Here is a tiny trained network, its code and every weight. The questions are about switching its units off for an input and a class, where a switched-off unit gives its printed mean instead of its output.

import numpy as np


def w(rows, s, z=0):
    codes = np.array(rows[::2]) - 128.0
    scale = np.full(codes.shape[1], s)
    scale[-1] = z or s
    return codes * scale


def f(y):
    return np.maximum(y, 0)


def log_softmax(a):
    a = a - a.max(-1, keepdims=True)
    return a - np.log(np.exp(a).sum(-1, keepdims=True))


def net(x, mask):
    res = np.array(x, float).reshape(1, 6) / 4 @ E
    y = f(res @ A[0][:, :-1].T + A[0][:, -1])
    res = res + np.where(mask, y, B[0][:, -1]) @ B[0][:, :-1]
    return log_softmax(res[-1] @ U[:, :-1].T + U[:, -1])


A, B = {}, {}
E = w([
[152,214,182,147,214,55],'x0',
[155,162,27,211,48,111],'x1',
[204,16,193,156,103,95],'x2',
[81,97,103,128,148,1],'x3',
[131,182,157,230,119,146],'x4',
[247,138,118,75,43,107],'x5',
],0.0069)
A[0] = w([
[138,166,41,101,89,157,150],'neuron 0',
[107,79,182,64,185,73,235],'neuron 1',
[91,180,33,164,94,132,189],'neuron 2',
[133,127,11,102,60,167,189],'neuron 3',
[115,225,72,187,128,131,214],'neuron 4',
[57,134,145,65,222,140,188],'neuron 5',
[152,48,90,94,74,168,162],'neuron 6',
[159,96,192,91,152,94,122],'neuron 7',
[181,187,166,189,121,201,202],'neuron 8',
[179,29,202,61,145,69,149],'neuron 9',
[227,145,178,125,114,155,253],'neuron 10',
[90,116,138,254,127,36,208],'neuron 11',
[34,145,175,155,219,169,241],'neuron 12',
[134,190,95,142,130,44,234],'neuron 13',
],0.0078,0.0033)
B[0] = w([
[150,61,250,70,146,72,220],'neuron 0',
[159,183,1,56,166,171,232],'neuron 1',
[128,33,181,121,175,65,235],'neuron 2',
[107,6,248,19,102,60,254],'neuron 3',
[155,87,162,173,196,96,242],'neuron 4',
[43,194,100,60,203,179,224],'neuron 5',
[83,89,115,57,27,154,218],'neuron 6',
[217,181,60,65,162,185,188],'neuron 7',
[167,129,197,210,121,193,223],'neuron 8',
[230,158,21,64,114,174,237],'neuron 9',
[186,193,148,175,68,189,228],'neuron 10',
[119,74,31,205,119,98,224],'neuron 11',
[32,139,90,143,171,194,242],'neuron 12',
[154,185,132,160,155,47,217],'neuron 13',
],0.0066,0.0075)
U = w([
[136,110,82,197,134,26,103],'0',
[105,65,168,59,2,129,145],'1',
[182,192,206,199,107,183,209],'2',
[146,86,229,81,192,67,64],'3',
[55,66,120,186,154,190,217],'4',
[214,164,73,66,135,152,8],'5',
[38,206,125,64,192,152,128],'6',
],0.0086,0.0017)

Each question gives the input, the list of numbers given to net, and the class t.
The units are the neurons (one row each of A and B). Each row of codes is followed by its name. A weight is (code - 128) times the scale printed after its matrix; where a second scale follows, it is the last column's (A, B and U).
mask holds one flag per neuron, in row order. A switched-off neuron (its flag False) gives its mean, the last column of its row in B, instead of its output. The means were averaged over made-up inputs and are rounded, as every weight is.
A unit's drop is (log p(t) with every unit on - log p(t) with that unit switched off) / (log p(t) with every unit on - log p(t) with every unit switched off).
The circuit of an input: a set's keep is (log p(t) with only the set's units on - log p(t) with every unit switched off) / (log p(t) with every unit on - log p(t) with every unit switched off). Starting from the 12 units with the biggest drops (on a tie, the unit counted first), units are removed one at a time, each time the one whose removal leaves the highest keep (on an exact tie, the one counted first), for as long as the keep stays at least 0.8.
units of the circuit, in order: the units of the circuit, biggest drop first
k most important neurons: the k neurons with the biggest drops, biggest first
drop of u: that unit's drop, to one decimal
input [8,-4,-6,-6,4,2], class 2: units of the circuit, in order => [neuron 8]
input [3,-7,3,-6,2,0], class 5: units of the circuit, in order => [neuron 9; neuron 7]
input [2,-1,6,8,4,1], class 5: units of the circuit, in order => [neuron 9; neuron 1]
input [3,4,6,1,6,5], class 2: units of the circuit, in order => [neuron 10; neuron 8]
input [-2,-3,-6,-2,-5,3], class 1: units of the circuit, in order => [neuron 3; neuron 13; neuron 7]
input [1,8,3,-1,-1,5], class 1: units of the circuit, in order => [neuron 3; neuron 6]
input [4,4,-6,5,0,-5], class 0: 4 most important neurons => [neuron 11; neuron 13; neuron 4; neuron 2]
input [8,0,4,2,1,-3], class 0: 3 most important neurons => [neuron 11; neuron 13; neuron 6]
input [0,8,2,-1,-1,5], class 1: 2 most important neurons => [neuron 6; neuron 3]
input [-3,8,7,-5,7,6], class 1: drop of neuron 8 => -0.4
input [6,-7,2,-7,-5,3], class 5: drop of neuron 1 => 0.0
input [-2,1,-6,-3,-1,3], class 3: drop of neuron 0 => 0.1
